[  8   8  -7  20   1   5  13  -8  -4 -10  -2  23  -2   5 -13   6  36   0
  24  20  16  10   2 -23   6  14  -1 -45   3 -34 -25   5 -12  21  22  -6
  27  23   3  -1 -20   9 -18   6]  zul
[ 10  10 -10  16 -15 -13   4 -10   0 -21  -4   6   3  -9  -8   7  26 -32
   3  11  19  13  10  -4  -1   6  -8 -52  -4 -18 -11   4   5  26  27  -4
   9  13  -1  17  -7   2 -31   2]  led
[ -7  -9  -1  20  18  25   1 -10   1  22  -5  11   6   3 -10 -35   8  17
  15   5 -24  23 -17  -8   3   5 -16   1  13   2 -15  -6  -5 -18 -25  -2
  15   2  -3  -3  24   9  13   8]  raz
[  2  -9 -15 -14 -13 -18 -10  12  10 -16  10 -29  -8   4  -3   8 -15  -5
   0 -14   3  -4   8  20 -16 -14  33   4 -26  18  32 -12 -17 -28 -15  15
   2 -13 -27   5   8 -26   8  -3]  geg
[ -1  11  -6  19 -12 -11  12   2  16 -14 -12  10   3   3  -4   5  27 -28
  19  36  12  29  14 -31  -1  10  -6 -33 -11 -35 -19   4  -1  22  24 -16
   2  18   9  18 -10   9 -33  13]  bevi
[ 18 -10  -9 -20 -24 -31  -3  33 -10 -13  26 -28 -10  18   2  20   5  -5
  24 -18   6  13   1  -9 -13 -15  22  21 -37   2  22  -5   0 -15  -1  -9
  -9  -5 -23   0  -5 -31  -5  21]  Sadov
[  9  -4   3 -11 -36 -29  -2  25  20  -9   7 -13  -8  13   8  20  11 -31
  19   7  12   6  18 -31 -13  -5  13  -2 -25  -2  19 -16 -18   2   9 -14
   2  -9 -12  19  -6 -10 -14   6]  tep
[ -5  11  17  -7 -20 -25 -17  15  12  -1 -16 -14 -27 -13 -10   0 -24 -39
 -22  -1  -8   7   6  -8 -28  -2  -2   6 -26  15  16   2  -4  -8 -29 -10
 -33 -20  -4  17  10  -1 -26   6]  nizi
[ -5  11 -13  -7 -20 -25 -17  15  12  -1 -16 -14 -27 -13 -10   0 -24 -39
 -22  -1  -8  -6   6  -8 -28  -2 -14   6 -26  15  16   2  -4  -8 -29 -10
 -33 -20  -4  17  10   9 -26   6]  pak
[  2  -2   3   6  24  15  -7 -23 -22  -3   0   9 -13  13 -15  -3  11  33
   5  -9   8  -4 -20  17   7   5  26 -35   2 -14  -4   4 -10   7   6   0
  32  19  -2 -26 -22  -6   4  -4]  zabud
[  1  -9  -1 -17 -16 -10 -11   9   3   3   2 -37   1  13  -4   5 -20  -4
  -1 -20  -7  -2  -2   5 -16 -15  18  30 -13  21  39  -6  -4 -30 -24   5
 -13 -18 -18   5  19 -17   6   5]  Suna
[  0  23  18  16   1  -1  -5   3  -2   1 -14  16 -26  -7 -21  -1 -20 -19
 -30  -6  -2   6  -2   0 -14   7  -4 -14 -12   5   1  20  -5  -3 -19 -16
 -20  -5   7  -7   2  11 -17   1]  nof
len: [ 2 -2  3  6 24 15 -7]
7
len: [ -5  11  17  -7 -20 -25 -17  15  12  -1 -16 -14 -27 -13 -10   0 -24 -39]
18

[  6   2  -2   9 -22 -47] : tep
[ 1 -3 -3  6 -4 -5] : geg
[  4  -9   3   3   7 -31] : zul
[ -6   4   1  -3 -12 -18] : Suna
[ 3 10  4 -1  5 -3] : zabud
[ -3   3  -7  15  12 -33] : Sadov
[15 -7  3  3 -3 25] : raz
[ -2   0   9  17  17 -29] : nof
[ 0 -2 -1 -7  6 37] : bevi
[  1  -2  -8   6  -4 -30] : nizi
len: [15 -7  3]
3
len: [-2  0]
2
len: [  4  -9   3   3   7 -31]
6
len: [ 3 10]
2
len: [-2  0  9 17 17]
5

[ 18 -11  -5  -3  -4]  bevi
[-29   5 -45  10  27]  zabud
[ 10 -12  10 -39  24]  tep
[-15 -49 -17  17  16]  geg
[ 12  16 -31  -3 -10]  Suna
len: [ 10 -12  10]
3
len: [-15 -49 -17]
3
len: [ 18 -11  -5  -3  -4]
5
len: [-15 -49 -17  17  16]
5

[ -3 -54   1   1   9]  led
[ -3 -11  -1   1   0]  nof
[ -3 -54  -3   0   9]  zabud
[ -3 -54  -3   1   9]  pak
[ -3 -11  -2   4  -8]  tep
[  8 -30   0  -3  11]  bevi
len: [ -3 -54   1]
3
len: [ -3 -54  -3   1]
4
len: [ -3 -54  -3   0]
4

[ 38  40  32  37 -37 -33  35 -37  37 -37  37  39 -39  35 -38  41  36 -35
 -37  40  40 -36 -42  40 -43 -37  34 -42 -38  35 -41 -44] -> raz
[ 32 -37 -35 -38  36  37 -36  39 -40  39 -33 -40  39 -37  38 -39 -36  36
 -30 -40 -40 -31  44 -37  40  36 -35  38  37 -38  39  42] -> geg
[ 38  40  32  37 -37 -33  35 -37  37 -37  37  39 -39  35 -38  41  36 -35
 -37  40  40  36  38 -35  38  29 -33  37  31 -38  36  43] -> led
[-42 -37 -35 -38  36  37 -36  39 -40  39 -33 -40  39 -37  38 -39 -36  36
  37 -40 -40  37  44 -37  40  36 -35  38  37 -38  39  42] -> Suna
len: [-42 -37 -35 -38  36  37 -36  39 -40  39 -33 -40  39 -37  38 -39 -36  36
  37 -40 -40  37  44 -37  40  36 -35  38  37 -38  39  42]
32
len: [ 38  40  32  37 -37 -33  35 -37  37 -37  37  39]
12

[11 -2 -2 11 -2 -1 11 -2 -3 -2]  Sadov
[-23  32  37 -23  30  35 -23  31  32  33]  nof
[-25  34  39 -25  32  36 -25  33  34  35]  nizi
[-6 16 18 -6 15 17 -6 15 15 15]  bevi
[ 0  8 10  2  8  9  0  8  8  9]  zabud
[-9 17 20 -8 17 19 -9 17 17 18]  led
[-1  9 11  0  8 10  0  9  9  9]  raz
[-10  18  21 -10  17  20 -10  18  18  19]  Suna
[8 1 2 7 1 1 8 1 1 1]  tep
len: [11 -2 -2 11 -2 -1 11 -2 -3]
9
len: [-10  18  21 -10  17  20 -10  18  18  19]
10
len: [-6 16 18]
3
len: [-25  34  39 -25]
4

